Below is a small trained network, with its code and all its weights. Each question gives an input and a class and asks what happens when units are switched off, that is, made to give their printed mean instead of their output.

import numpy as np


def w(rows, s, z=0):
    codes = np.array(rows[::2]) - 128.0
    scale = np.full(codes.shape[1], s)
    scale[-1] = z or s
    return codes * scale


def norm(h):
    return h / np.sqrt((h * h).mean(-1, keepdims=True) + 1e-5)


def f(y):
    return y / 2 * (1 + np.tanh(0.7978845608 * (y + 0.044715 * y**3)))


def log_softmax(a):
    a = a - a.max(-1, keepdims=True)
    return a - np.log(np.exp(a).sum(-1, keepdims=True))


def net(x, mask):
    res = np.array(x, float).reshape(1, 8) / 4 @ E
    u = 0
    for l in range(2):
        y = f(norm(res) @ A[l][:, :-1].T + A[l][:, -1])
        res = res + np.where(mask[u : u + 4], y, B[l][:, -1]) @ B[l][:, :-1]
        u += 4
    return log_softmax(norm(res)[-1] @ U[:, :-1].T + U[:, -1])


A, B = {}, {}
E = w([
[78,61,70,102,110,162,151,156,198,212,79,107],'x0',
[146,44,156,50,125,109,101,166,178,27,101,132],'x1',
[113,168,139,82,186,119,114,128,123,174,119,129],'x2',
[126,98,153,104,107,180,164,96,90,146,98,127],'x3',
[69,132,114,192,198,144,141,128,104,21,163,118],'x4',
[162,106,121,157,80,137,102,127,117,172,154,106],'x5',
[94,125,122,211,76,167,86,153,106,58,139,155],'x6',
[44,113,150,226,113,1,87,51,130,118,96,95],'x7',
],0.0081)
A[0] = w([
[203,164,170,147,139,118,100,68,92,96,163,191,8],'L0N1',
[128,193,102,148,103,127,112,135,91,138,137,157,165],'L0N2',
[177,121,133,105,152,95,128,132,195,145,106,2,236],'L0N3',
[163,108,104,155,149,145,138,132,127,54,140,105,131],'L0N4',
],0.0089,0.0017)
B[0] = w([
[106,1,85,121,135,151,106,121,149,169,133,138,236],'L0N1',
[124,247,117,111,82,118,193,162,152,139,130,119,207],'L0N2',
[118,161,141,139,148,132,114,100,124,96,167,163,254],'L0N3',
[110,141,142,134,58,167,149,164,173,120,138,138,200],'L0N4',
],0.019,0.0045)
A[1] = w([
[68,118,170,231,104,1,52,54,131,104,40,69,10],'L1N1',
[46,46,124,121,149,136,51,192,252,228,142,74,127],'L1N2',
[116,105,220,206,114,49,39,3,73,106,126,118,125],'L1N3',
[163,39,208,87,119,100,19,133,197,53,107,157,8],'L1N4',
],0.0058,0.0016)
B[1] = w([
[197,74,92,126,125,175,72,254,144,66,109,77,251],'L1N1',
[167,50,49,214,105,62,67,76,217,174,50,159,246],'L1N2',
[157,86,113,159,199,168,126,135,183,141,208,11,248],'L1N3',
[41,165,229,192,96,134,181,179,90,127,213,223,253],'L1N4',
],0.0095,0.0042)
U = w([
[208,111,87,82,152,223,75,220,160,65,100,12,114],'0',
[92,153,162,164,106,200,99,47,190,97,108,78,231],'1',
[63,43,2,183,140,153,107,38,144,105,65,195,3],'2',
[70,138,107,121,89,173,99,54,158,70,117,73,155],'3',
[68,164,179,204,98,133,153,106,101,109,102,127,59],'4',
],0.0063,0.0025)

Each question gives the input, the list of numbers given to net, and the class t.
The units are the neurons (one row each of A and B). Each row of codes is followed by its name. A weight is (code - 128) times the scale printed after its matrix; where a second scale follows, it is the last column's (A, B and U).
mask holds one flag per neuron, layer by layer. A switched-off neuron (its flag False) gives its mean, the last column of its row in B, instead of its output. The means were averaged over made-up inputs and are rounded, as every weight is.
A unit's drop is (log p(t) with every unit on - log p(t) with that unit switched off) / (log p(t) with every unit on - log p(t) with every unit switched off).
The circuit of an input: a set's keep is (log p(t) with only the set's units on - log p(t) with every unit switched off) / (log p(t) with every unit on - log p(t) with every unit switched off). Starting from all 8 units, units are removed one at a time, each time the one whose removal leaves the highest keep (on an exact tie, the one counted first), for as long as the keep stays at least 0.8.
circuit, biggest first: the units of the circuit, biggest drop first
k most important neurons: the k neurons with the biggest drops, biggest first
k most important neurons of layer l: the k neurons of layer l with the biggest drops, biggest first
drop when u is switched off: that unit's drop, to one decimal
input [6,2,8,2,-8,-4,3,-2], class 2: circuit, biggest first => L1N2
input [6,1,-3,7,0,7,-8,8], class 0: 4 most important neurons => L1N1, L0N1, L1N3, L0N3
input [8,2,4,5,2,-3,2,-4], class 2: 2 most important neurons of layer 0 => L0N2, L0N4
input [7,4,-3,-7,-3,3,-1,8], class 0: 3 most important neurons => L1N1, L0N1, L1N3
input [-2,5,-5,-5,2,-7,2,8], class 0: 2 most important neurons of layer 1 => L1N1, L1N3
input [-3,-3,-5,-3,-2,-2,-1,5], class 0: 2 most important neurons => L1N1, L0N4
input [0,6,5,6,4,7,3,7], class 0: 2 most important neurons => L1N1, L0N1
input [8,5,7,-4,3,5,1,-5], class 2: 2 most important neurons => L1N2, L0N2
input [-8,-2,1,6,-8,8,-2,6], class 2: 2 most important neurons => L0N1, L1N2
input [3,8,4,-5,5,-7,7,-5], class 4: 2 most important neurons of layer 0 => L0N1, L0N2
input [-3,6,-3,5,-3,5,2,1], class 4: 2 most important neurons => L1N4, L1N1
input [-3,6,3,-1,-6,-2,-4,7], class 0: 3 most important neurons of layer 1 => L1N1, L1N3, L1N2
input [-6,-4,-3,0,1,5,3,3], class 2: 2 most important neurons of layer 0 => L0N1, L0N3
input [-8,-2,3,2,0,-7,-1,4], class 2: most important neuron of layer 0 => L0N1
input [0,5,0,0,-5,0,0,3], class 4: 2 most important neurons of layer 1 => L1N4, L1N2
input [8,6,6,-1,-4,-6,-3,-3], class 2: 2 most important neurons of layer 0 => L0N2, L0N4
input [-5,4,4,-1,4,7,4,8], class 0: drop when L1N1 is switched off => 0.6
input [-3,8,6,3,-7,4,1,-6], class 4: drop when L0N2 is switched off => 0.2
input [-8,-3,0,6,3,-5,2,-1], class 2: drop when L0N1 is switched off => 1.5
